Levels
[  48  137   23   89   72   90   -3 -200  111 -285   44    3   21  -51
   16   11 -152   21   35  -11   -2  -64   27  -75   56 -178  100  -70
  -75   30 -146   17  100   41  -51 -105    3  178  -30]
16
[ -50  -45  -38  141    5   -7  -79  -68  130   97   66  194  -61   20
   85  279   81   53  -80  -33  -58   52  134   -2   20  201  -53  137
   24  122   87   96 -108  -67  109   86 -156 -253  -81]
8
[ 103   -7   62   -1   13   95  130   19  -40 -179  -80  -28  272 -102
 -115 -262  -39  -12   59  -10  -56   93    8  -23   27 -220  -55 -131
   23 -123  -54   38  113   18  -70 -111  176   70 -220]
16
[ -19 -224  -34  195  238  -61  -27  140 -187  275 -155 -221  288    4
   68 -235  116  -11  124  -55    1  -36   79  -36  200  197 -199 -108
  233 -388   -6   47  125    4  128   12 -203 -238  132]
9
[  56   57  137  201 -285  145   95 -120   25 -556  199  325   12    3
   88  431 -105  158   73  -87 -382 -109   43   63   -2 -178   84 -128
   69  259  251  -27 -192  274 -245  -42  325  236 -547]
17
[ -31   33   80  136  132   34   -5 -202  163 -116  144    0   24   40
   76  105  -38  -49  -26    1  -23  -86  -11   26   44   14   97  -18
  -21   99  -20  107    0  -56  105  -76  -13   21  -27]
13
[   1   72   80  109  121   68    6 -212  153 -172  133    6   42    4
   44   76  -71  -38  -23   -5  -11  -57    1    4   33  -57   95  -28
  -38   98  -49  100   32  -37   69  -91   24   61  -52]
14
[ -47 -236  -16  250  266 -107  -28  182 -164  294 -176 -302  254   25
   93 -255  132  -16  155  -47  -51  -62   71  -13  246  213 -170 -149
  253 -452  -23   62  116   -4  122  -34 -246 -226  135]
10
[  26  -46 -186  -89  -63    1  -13 -129   21  -38 -125  155   18  -45
  -19 -128  -27   33   47   74   81  -18   16 -221    8   13  -74   72
 -149  -61 -193 -168   58   16  -56   95 -104  -38  145]
4
[  49 -150  -78  -14  101   45    2   69 -127  219 -130   35  307  -82
  -68 -193  105   -3  -15  -39   90  164  117  -76   35   93 -241   50
   87 -159    8   48  106  -67  113   90  -62 -288    8]
7
[  -7  -14   44  136 -244  130   28 -151   75 -455  217  329  -88   50
   98  494   -5  175   80  -27 -395  -88   89  -12   66  -49   80  -63
   68  245  195  -87 -212  278 -285  -18  326  108 -457]
2
[  49 -120 -122  -33   65   29  -13   69 -102  191 -175   50  236  -96
  -74 -201   87   22    4  -20   85  171  132 -123   42   70 -228   59
   46 -174  -55    6  107  -53   58   88 -102 -272   29]
6
[  13 -193  104   44  145   29  113   45  -88  124    6  -82  398   -4
  -35 -230  118 -114    3  -24  -13   62  -34   82   27   67 -132  -75
  138 -118  103  131   42  -91  173  -33  123 -176 -118]
12
[ -70 -113   -6  141 -173  -39  -13  -46  147   47  111  354 -107   60
  108  396  136   65  -85  -10 -203   27   84   57  -37  237  -51  136
   26  223  221   69 -258  -32   61  126  -52 -257 -268]
8
[  23   81   -4   40   29   14   37 -197  155 -215    3   26  -17  -23
   12  -85 -117  -25   31   57   16  -91  -52  -83   14 -128  100  -47
 -140    7 -181  -16   63  -23  -19  -82  -40  155   23]
15
[ -61  -21  121  189   -8   -2   22  -77  218  -86  171  118  -59   66
   84  276   68   -4  -56  -12 -214    4   39  125   23   81   78    7
   38  171  140  166 -172  -61   66  -71   44  -89 -296]
13
[ -74 -115  -23  151 -199  -57  -21  -40  149   35  102  370 -144   73
  130  425  134   84  -69   -6 -228    6   90   47  -28  248  -48  133
   25  215  219   47 -275  -11   34  136  -75 -251 -269]
8
[  50 -159  -37   28  155   67   -6   74 -173  214  -96  -17  370  -75
  -46 -173  104   -5   -4  -67   85  139  125  -48   64   97 -243   14
  154 -176   45   79  124  -41  131   77  -34 -291    6]
8
[  -7   25 -112   83    5   44 -118 -105  104   37   15  208  -85  -34
   49  257   22   98  -62  -39    2   88  192 -103   38  118  -65  155
  -20  102  -13   32  -26  -20   35  101 -176 -208  -14]
6
[ -20    5  129  207 -208   13   83  -32  194 -293  147  238 -129   41
   77  352   31   91   10  -15 -390  -10   45  113   18  -47   98  -71
   45  184  183   88 -231   81 -134  -89  164   40 -524]
15
[  53   63  -18    1  -26   27   74 -164   81 -257  -47   44   47  -48
  -22 -166 -134  -15   68   55   11  -87  -72 -107    0 -181   69  -76
 -142  -31 -181  -70   81   21  -71  -69    8  199   -3]
16
[ -31 -229  -55  196  214  -94  -30  156 -167  290 -183 -215  241   11
   76 -240  121    1  134  -36  -20  -46   76  -47  206  212 -194 -105
  209 -404  -28   28  109   -2  109   13 -247 -237  144]
9
[  73    7    2  -34  -94   24  133  -53   39 -222  -93   67  123  -70
  -77 -236  -76  -17   64   57  -51    2  -68  -69  -22 -198    5  -94
 -109  -66 -116  -54   51    7  -98  -74   93  143 -148]
16
[  82  -40   68   10   33   62  132   36  -27 -123  -81  -47  263  -82
 -103 -277   -8  -33   58    3  -67   87   -7   -8   34 -176  -54 -133
   32 -143  -50   55   97   -9  -41 -116  153   36 -208]
15
[  -3 -133   51  298  224  -79   34  176 -126    8 -183 -387  195    3
   73 -311   28   23  258  -31 -191 -128   40  -12  303  -22  -46 -322
  243 -519 -108   31  160  118  -71 -197 -118   44  -13]
15
[  38  -22   18  -18  -63  -14  125  -85   92 -171  -52   61   83  -29
  -41 -204  -44  -45   46   77  -48  -32  -98  -44  -22 -126   28  -75
 -111  -43 -106  -29   18  -32  -38  -66   63  104 -111]
15
[  -2 -129 -178  -96  -88  -66   13  -94   33  134 -128  227   42  -20
   -2 -130   53  -15  -21   87  113    0  -26 -155  -64  139 -133  135
 -145  -24 -105 -115   -8  -88   74  175 -172 -178  145]
7
[  55  -25 -118 -113  -57   74   43  -47   13 -129 -122   94  101  -81
 -114 -187  -13   36   63   52   -3  101   55 -182   34 -112  -68    8
 -100  -83 -167 -119   78   36 -144  -13   84   -8  -48]
3
[  33 -145  122   50  133   48  127   48  -64   33   -5 -100  374  -24
  -57 -249   80  -99   25  -20  -49   72  -28   73   41  -21  -94 -116
  126 -133   67  132   64  -66  107  -88  164 -101 -176]
13
[  94  -33  -51  -56   34  152   36   47  -92 -126 -104    0  254 -118
 -144 -180   10   63   79  -27  -51  187  146 -136   99 -158 -122  -60
   55 -144  -82  -34  132   86 -152  -63  191  -56 -171]
3
[ -45  -42   22   42   43  -62   58 -221  162  -78   61   36   12   61
   76  -77  -36 -106   10   89   23 -174 -150  -19  -17   47   90  -20
 -131   40  -98  -11  -22  -86  110  -27  -59   67   92]
13
[  96   -8   59  -13    6   78  129   39   -7 -146  -94  -19  248 -105
 -129 -271  -19  -21   44    3  -62  129   14  -17   16 -213  -54 -112
    1 -117  -65   56   99  -17  -61 -117  159   39 -242]
16
[ -94  -98  129  189 -195  -73   88  -60  248 -116  193  269 -142  122
  126  362  118    5  -45   29 -346  -59  -39  163  -32  143   90   13
   11  240  239  106 -323  -37   19  -20   94  -84 -424]
13
[  11 -112 -130  247  204  -27  -81  189 -211   -5 -280 -357  123  -39
   56 -248   10  154  327  -50 -158  -87  189 -201  395   -6 -113 -261
  237 -589 -216 -124  219  248 -225 -130 -188    4  121]
3
[  -7 -152 -133  -84  -56  -71   30  -56   28  187 -113  193  100  -15
  -17 -150   84  -44  -38   77  104   37  -29 -105  -70  161 -149  130
 -109  -28  -59  -54  -21 -132  126  154 -152 -227  103]
8
[ -43  -44   21   31   50  -53   60 -206  169  -53   62   38   20   54
   56  -84  -25 -114  -12   87   37 -135 -138  -12  -26   51   78    1
 -135   48  -93   14  -19 -118  127  -27  -53   31   73]
13
[ -17   -6  139  201 -253   31   96 -110  165 -376  201  306 -105   60
  113  408   -2   94   24   -9 -391 -103   -6  113  -11  -49  111  -84
   38  248  225   36 -255  141 -148  -52  219  112 -513]
15
[  81  -50   83   40   47   72  126   54  -44 -119  -65  -64  284  -77
  -94 -249    5  -24   66  -17  -93   92   12   12   52 -167  -60 -151
   76 -148  -14   75   96   11  -40 -121  172   20 -237]
15
[  50 -165  -60  -36  104   47   23   43 -143  217 -105   41  352  -75
  -67 -214  103  -30  -21  -33  111  142   76  -65   11  100 -241   47
   82 -134   23   48  103  -78  143  100  -28 -281   26]
8
[  97  -55  -83  -41   89  152   -3   58 -160   -4 -132   -2  314 -135
 -126 -185   30   71   53  -60   35  199  183 -147   93  -86 -197  -20
   96 -175  -61   -8  177   63  -68    7   88 -149  -74]
4

Stage of each row
[-369  172  -93   92   25 -117 -417  209  134  226  187  -56  -81  189
 -210  118  -36   56  157  -12  237  197  129  139  107 -117 -260   -9
  151   80 -102  -55  215  173  147   25   -7   96  236]
3
[ 278  273 -181  122   81  -45  175  137 -197  201  -72 -113   82  116
  -37 -137 -115  -43  135   49  -55   87  -78  -61  219  154   33  -79
 -132   88 -137   39 -177  -66  179 -188  144   91   90]
8
[ 145  131  -63 -147  198  -58  306  -85 -540  -50   -9   59   54  -77
  -60  144  -89 -112  394   -5  -25  -37   61 -124   58  -80   59 -385
  -27 -126  -21 -183 -104 -331  196  -93   32  275  -26]
12
[ -92   53  -16  -98   67   57  -11  -36  297 -127   27  197  221   -4
 -210  214   -6   -9 -283   -9   19   63   20 -163  -98 -285  -82   35
  280  210  139 -150  172  105  116   24   99 -118 -469]
16
[ 246  194 -155  -25  190 -198  307  164 -509   32 -125  -18  -54  -18
  148  -34 -112  -42  386   47  -61   73  256   46   84  -99 -106 -442
  -32  -20  -36 -134  -61 -336  250 -139  117  275  122]
11
[ 241  251 -180  -48  188  -92  322   50 -454   23  -99   67   25   10
   -2   36 -180  -81  348  -62  -60   55   57  -97  147   -5   41 -339
  -35   -8  -63 -102 -106 -298  220  -97  107  257  127]
9
[-241  242 -337  -78 -130  -14 -469  394  222  284   93  -91  200  113
  133  -20  169  -49 -124  441  297  183  222  496 -360 -158 -231   76
  482  -38 -212 -236  710  269   27  197  173 -196  -42]
4
[ -55  271 -332   -1  -47  -54 -322  371  104  248    7 -176  271   88
  217 -161  127  -38  -59  516  187  152  215  402 -353 -131 -150   15
  383  -41 -266 -195  674  248   26  178  244 -185  -66]
6
[-186 -181  236   48  112  -88   -8 -112  311 -145  138  119  -30  -18
 -449  428  -71   50  -89 -292   48  -49  -13 -285  153 -263 -197    6
  -10  162  282  -60 -234   22  182 -152 -126   -5 -399]
19
[ -77  -17   16  -52   55   30  -88   29  357 -139   23   76  264  -40
  -97  164   45   11 -322  133   66   20  102  -74 -256 -295 -159   24
  287  147   98 -253  250  159   58   37  139 -262 -577]
17
[ 221  265 -163  198   20  -12   17  166  -22  301  -12 -222  143  163
  -84 -200  -55  -31   24  152   -8   91 -144  -29  203  212   31   90
 -131  104 -193   97 -110  119  132 -187  148  -23   42]
7
[-140 -138  107   42   58 -125 -154  105  369  -75   56  -35  103  -40
 -129  230   76   58 -197   85   91    0  192   -4 -184 -376 -290   25
  192  101  147 -190  183  154  119  -20   35 -184 -500]
18
[ 198  148   17  -12  247  -59  383 -160 -540  -17   10   37  -33   -6
 -224  113 -205  -80  442 -202 -102  -27  -83 -325  344   67  110 -342
 -247  -21    5  -32 -431 -341  241 -231   -9  357   91]
11
[ -32 -158   58 -185  -63  167   13  -89  395 -161   95  119  288 -131
 -209  369   95 -100 -451   46  130 -138  -88  -69 -295 -127  -98   78
  213   37  221 -345  -27   47    3  -74   37 -405 -786]
19
[ -40  241 -189 -473   97  178  402 -218 -158 -192  -19  710  108  -33
 -352  494 -147 -165  -63 -415  -46  100  -96 -256  146 -251  150 -182
  385  194  292 -117   -3 -345  265   29   -9  293 -213]
14
[-167   23  -62 -132  -60   84 -167   72   58   82  164   16   -9   19
 -154  261    8  -91  -46  -40  241   14    2  123  -60   44 -207  -97
   85  -23   34 -327 -136  -86   80 -142    4 -129 -141]
1
[-135 -206   99   20 -104  -80  -81  153  475   25  142   37   12  -21
 -244  339   94    6 -338  -27  172  -59   80  132  -37 -144 -331   77
   96  129  318  -75  -93   66  120 -200 -116 -227 -505]
21
[ -83  187   22  553   26    2 -617  237  410  313  224 -730  323  270
   12 -548   -8  138 -141  581  207   92  -49   29  -85  361 -199  164
 -198  132 -476  -86  126  626 -181  -92  289 -491  -41]
4
[  97  146  -76  -89  130  -11  162   -6 -243  -14    1   24  152  -23
  -27   39  -35  -71  128  119   -7   23   72  -66  -21  -89   -1 -236
   73    6  -20 -151   41 -130  141  -66  108   90 -172]
13
[-277  177  -34   -1  -17  152 -219  -84  145  186  265  104  -18  192
 -524  265 -119  -48   11 -285  187  101 -288 -171  337  178  -15  123
  -26  137  -14  -10 -269   82  117 -137  -79   56  105]
3
[-267 -253   74  253   -9 -569 -381  621  420  135    4 -254 -233    9
  174  133  209  199   -8  264  199  114  713  550 -220 -645 -755  -85
  241   67  200  -63  487  185  263  -39  -46  -52 -216]
20
[-151   79 -167 -200 -251  268 -252   66  205  297  216    3  125   59
 -257  259  152 -193 -268   61  287   -2 -252  218  -69  208  -53  230
  145  -62  -24 -246  -99   62   47 -159   -9 -254 -241]
2
[  38   31  169  465  142 -135 -273  139  294  128   84 -545  252  133
  -16 -395   30  153 -119  453   -9   55   87 -130  -22  -13 -199   77
 -168  188 -204    8   74  449    7 -145  225 -264 -304]
15
[  50  267 -156  -52  147   22  104  -40 -226   34   29   78  168   53
 -163   79 -139  -75  211  -12   19   54  -85 -163   92    7  117 -141
   69    6 -125  -83   56  -65  121   25   89  138   42]
7
[ 126  301 -327   26   -9  -31 -113  322    5  196  -60 -150  264   85
  226 -216   39  -48  -54  427   95  138  148  264 -242  -12  -92  -59
  249   21 -240 -172  434  131   39   76  275 -161  -62]
7
[  87  107   84  -76  264   -6  351 -299 -529  -68   86   94    3  -34
 -368  240 -193  -99  470 -255  -81  -72 -166 -425  346   20  178 -303
 -216  -65   28  -28 -416 -321  226 -189  -74  388   29]
12
[ 392  207 -202 -220    3  219  467 -155 -417  122  -39  106  186  -45
 -188  146  -72 -262   82  -85  -61  -97 -369 -179  175  303  300  -79
 -128  -91  -25 -101 -441 -332  164 -259   55   82 -167]
9
[-248   89  -88 -420    0  235   86 -222  -97 -112  195  483  -47  -30
 -443  624 -144 -179   24 -481  201    1 -183 -155  127   15   -4 -183
  184   18  217 -336 -299 -346  144  -89 -115  107  -97]
1
[ 199  248 -185  -58  147  -24  237   20 -353   45  -58   46  112   14
  -40   30 -134  -91  253    8  -31   40  -20  -96   89   27   85 -232
    3  -18 -101 -107  -41 -193  167  -57  112  168   47]
8
[ 168  238 -125 -144  187   52  351 -181 -446  -28   -1  184   95   -4
 -255  209 -205 -143  333 -206  -50  -16 -180 -302  232   66  217 -238
  -49  -38  -34  -79 -230 -293  189  -79   24  280   51]
8
[ 253  182 -138 -132  159  -43  372   -6 -514   -9  -71   67   37  -54
   13   74 -116 -123  314  -18  -49   -1   57  -72   87    4   44 -381
  -44  -56  -14 -163 -177 -367  210 -154   83  229   -1]
11
[-177  138  -34  408  -79  -78 -579  341  372  437  205 -524   48  272
  -85 -278   64  101  -88  328  231  155   12  214   78  204 -304  223
 -113  122 -285   12   51  456   21 -167  125 -259   92]
3
[ -27 -172   81   -5 -116   26    4   67  493   35   87   84   47   -9
 -316  337   74  -34 -432 -127  100  -57  -86   -8   40  -74 -221  190
   45  182  314  -63 -262   53  139 -262  -74 -258 -567]
20
[ 424  293 -351  -57   62  -16  243  275 -306   57 -198 -117  248  -20
  402 -261  -45 -110   18  378   -6   60  175  209 -252  114  -56 -333
  101  -17 -188 -312  142 -186   56  -67  338 -145 -113]
9
[-231  255 -249   72   -6 -150 -408  367  139  282   73 -125   97  159
   42  -59   73   30   76  314  203  221  241  332 -141 -210 -227   36
  338   30 -213  -59  618  269  114  167  129    3  135]
5
[-239  106   43  417   -9  -66 -604  222  313  375  267 -557   89  250
 -161 -238   41  106   21  332  240   97  -33   94   71  188 -237  194
 -153   52 -319   -9   63  480  -11 -117   91 -227   76]
3
[-296  362 -345 -539  -57  343   70 -179   16  -27  149  771  109   81
 -501  608 -165 -219 -116 -489  187  160 -284 -125  151  -34  183    1
  501  147  161 -166   80 -211  159  135  -61  187   20]
4
[-150  142 -186   -1  -77   65 -387  277  201  135  129 -189  169   78
  137  -72   51  -32 -179  336  293   93  161  315 -321   85 -296 -102
  212   15 -177 -417  248  145  -65   -1  205 -368 -135]
2
[  51  145  -81    4   21  -18   64   84   60  143    0   49   89   83
 -164   41   25  -30  -95   34  -26  111   -3  -32  141 -118  -55   50
   87  177   63   64   -3   38  223 -144   68   76 -183]
14
[-154 -115  139  162  147 -272 -113  181  356 -132   16    8  -68   20
 -113  195  -57  153  -86  -79   53   83  328  -49  -12 -419 -423 -122
  110  239  211 -109   84   84  190  -64   24  -51 -295]
19

Levels
[ 113 -122 -113  -24  362  218  114  190  -68 -271   53  127   13  241
   43 -165 -109   68   51 -225  162  130  224   42 -244  268 -223 -228
   17  199 -126  222 -334   20   35 -194  116   33   81]
7
[ 263 -315  219   60   -1 -139   45  -28  257  -10  -78  -91 -175  -33
 -122 -276 -193 -201    5  235   75   80   18 -128   72   10   45   83
   63  235  -11  164  -48  116 -125   -6  226 -167 -123]
2
[ 249   23  -75  155 -151  -79  278  -20    4   -9  -81  103  120 -172
 -179  116 -229 -144  -32  121   -6 -281  114 -215  206   96  -25   56
   12   98   77 -105  232   75  -43  255  -99 -107 -324]
12
[-396  319  -35 -141   81 -220  -81   64   24   99   70  108   16 -135
 -105 -221  242   23   90 -295  127   66   19  -84    2  -31   -6 -414
  204 -162   73 -100   34 -492   28 -103   28  215  222]
7
[ 339 -338  160  119  -89 -400  181  -75  378  171  -28   38 -235 -212
 -314 -380 -361 -370   31  318  -60 -183 -110 -296  282  -72  209    7
   87  147   62   51  179  -77 -143  318  179 -111 -360]
2
[ 222   -7  -27  128 -227  -42  234  -96   38  -38 -126   -7  129 -167
 -140  165 -224 -135  -57  158   21 -210  129 -164  236   87   -7  185
  -22   94   67  -77  230  173  -92  178  -79 -198 -324]
13
[  12   22   79   18 -198  -54   99 -154   49  -42 -104 -142   97 -155
  -91   91 -100  -36   -9  151   95  -20  121  -99  199   83  -24  132
   23   18  102  -24  173  189  -76   -4  -26 -181 -150]
15
[ 160 -291  328   50  103 -303   55   -5  198   86   81   -9 -242 -138
 -215 -389 -194 -135  145  397  -23   10  -47 -257   75   22   67 -217
  165  130  189  116   55   35  -18  112  196   31 -133]
1
[-163   58   25  -93 -332 -302 -148 -171  355  175 -237 -110  -42 -221
 -148 -165   76 -266  -78 -108  151   85 -129  -67  281 -294  196  207
   69  -10 -113 -179  193 -323 -247  -56  101 -191  -11]
4
[-569  297  -62 -238  -68  161 -223 -109 -196   98   32  110  186  -86
  177  240  146  488  347  -99 -247  262 -208  115 -427 -139   12 -178
  -27 -406  165 -270   99 -215  -62 -227 -215  193   75]
10
[-300  242  -24 -119  212  -86  -12  120 -213  -24  115  185   85  -59
  -78 -111  164  176  176 -109  126   24   65 -123  -85   95 -171 -494
  191  -69  129 -137   32 -221  149  -86  -83  287  187]
8
[-245  159  -49 -120  201  -82   13  103 -187  -42   91  189   71  -45
 -102 -130   91  141  167  -80  137    9   58 -138  -44   88 -169 -445
  165  -29   90 -145   41 -177  131  -69  -79  243  139]
8
[ 246   44  -36  143   97  342  177  136  -77 -261  -42  -20  139  162
  136  169  -57   58  -63 -154   66   88  331   85 -257  307 -197   80
  -32  185  -33  241 -255  206  -35 -157   67 -141  -42]
12
[-305  425   11  -32  -79  -62  -50   45 -113   70    3   48  158 -164
  -10   96  268  113   68 -176   52   34   77  -60  -57   -9  -64 -218
  152 -150  146 -160  109 -259   20  -82  -89  126  138]
11
[ 320 -319  210  103  125   49   46   54  288  -94  -28 -132 -198  130
   21 -283 -173 -151  -17   55   42  218  121   28 -176  123   23   83
   20  249  -60  389 -305  106 -156 -151  344 -186  -50]
2
[-305  425   16  -22  -90  -69  -44   42 -101   74   -8   46  164 -172
  -14  103  274  102   62 -175   54   28   76  -66  -49   -5  -51 -200
  152 -143  150 -158  118 -262   21  -79  -83  120  129]
11
[ -47   -8  -88  -73  267  -13  116  134 -233 -139   77  237   72   23
 -138 -127  -63  106  149   31  173  -67  105 -182  -14  180 -251 -411
  127  118   48 -106   12   14  162   -6  -89  198   50]
8
[ -72  184   88   37 -301  -67   43 -158   75   17 -135 -170  139 -218
  -61  176   23  -43  -51   58   72   -6  117  -69  189   16   28  185
   39  -52  122  -64  209   74 -118  -24  -35 -197 -119]
14
[-219  353   73   12 -338  -77  -37 -132   75   89 -127 -154  167 -246
  -10  203  175   -8  -39  -80   31   48   81  -28  106  -54   62  135
   71 -152  136 -113  207 -114 -130  -73  -48 -129  -25]
13
[ 272 -282 -159   22 -163 -287  191 -107  304   57 -178  133  -62 -150
 -311 -235 -374 -397  -66   59   99 -244  -88 -234  398 -118  130  147
  -22  188 -169 -142  228 -133 -185  262   35 -196 -353]
5
[ 292 -327  221   78   46  -98   52    8  256  -37  -55 -101 -186   13
  -96 -291 -194 -193    6  208   65  107   46 -100   10   54   30   69
   62  247  -15  224 -111  122 -127  -38  255 -160 -108]
2
[-410  392   -1 -101  176 -121  -48  130 -165   65  157  169   73 -106
  -53 -118  274  191  175 -214   52   53   54 -100 -151   63 -102 -550
  227 -192  183 -111   22 -389  130  -92  -54  332  238]
9
[ 291   -2   -1  175   17  325  203   53   58 -229  -48 -118   97  129
  154  176 -143    5  -96 -140   -4   99  337  120 -226  307  -93  200
  -84  131  -15  346 -251  221 -121 -133  135 -248 -143]
13
[ -81   20  -78  -83  250  -32  100  123 -230 -121   78  232   71    5
 -136 -121  -38  112  153   19  161  -61   93 -181   -8  155 -230 -413
  134   96   52 -121   28  -20  158  -13  -99  209   58]
8
[ 255 -323  326   90  247  -74   52   85  202  -49  106  -69 -250   52
  -55 -375 -167  -77  104  236  -10  170   93 -100 -169  169   -2 -177
  123  199  118  359 -226  107  -32  -60  318  -25  -36]
1
[-223  363  112   30 -326 -148  -15 -147  167  127  -84 -197  109 -273
  -35  121  172  -59  -63 -111   25   48  114  -34  143  -21  115   96
  101 -191  167  -19  186 -178 -141  -50   30 -129  -28]
14
[-310  158  -70 -167 -123 -209 -127  -70  122   83 -111   27   33 -155
 -124 -151  134  -78   21 -205  184   81  -65  -64  155 -168   47  -88
  102  -68  -64 -203  132 -354 -107 -113   11    3  109]
6
[  68 -218  338   16   24 -298  -29  -35  205  107   20  -68 -209 -152
 -185 -335  -95 -121  122  343   24   83  -61 -215   88  -34   67 -139
  172  108  163   69   73   16  -47   30  186   -2  -59]
1
[-146   69  -68 -102  217  -73   64  107 -201  -87   69  207   71  -25
 -133 -133   14  104  149  -23  171  -41   76 -167    3  122 -197 -415
  140   50   62 -139   38  -91  140  -31  -85  209   95]
8
[  57 -162 -130  -93   -4 -104   69  -30   23  -91 -141  119   44  -38
 -198 -138 -165 -137    1   22  241  -79   11 -160  237  -29  -97  -10
   26  199 -138 -178  123    9  -45    9  -39  -73  -85]
6
[ 121 -127 -126  -27  337  218  112  168  -44 -269   33  116    6  240
   48 -165 -116   47   30 -235  163  134  221   52 -238  260 -207 -193
   13  203 -144  224 -329   10   13 -205  134    6   80]
7
[  14 -125 -101  -94 -181 -177   -7 -115  178   -4 -234   26   17 -109
 -186 -127 -113 -227  -56  -10  232  -29  -51 -124  307 -158   22  169
   13  159 -177 -205  174  -78 -156   -9    4 -183  -92]
5
[ 279 -258 -130   19   91  159   93   45  240 -188 -128   -1  -52  194
   27 -174 -222 -178 -102 -237  137  134  140   94  -98  100  -22  179
  -83  253 -270  244 -289   -7 -197 -157  229 -241  -84]
5
[-361  218  -56 -168   52 -157  -96   19  -26   42   11   98   47 -108
  -92 -151  165   57  105 -192  152   79   -7  -79   24  -51  -50 -310
  150  -98   32 -164   71 -339   12 -127  -27  155  171]
7
[-184  274  101   12 -335  -90  -19 -170   97   61 -129 -198  146 -245
  -32  183  116  -21  -40  -17   54   50  100  -40  158  -20   62  160
   60 -127  142  -79  206  -29 -130  -66  -24 -171  -56]
14
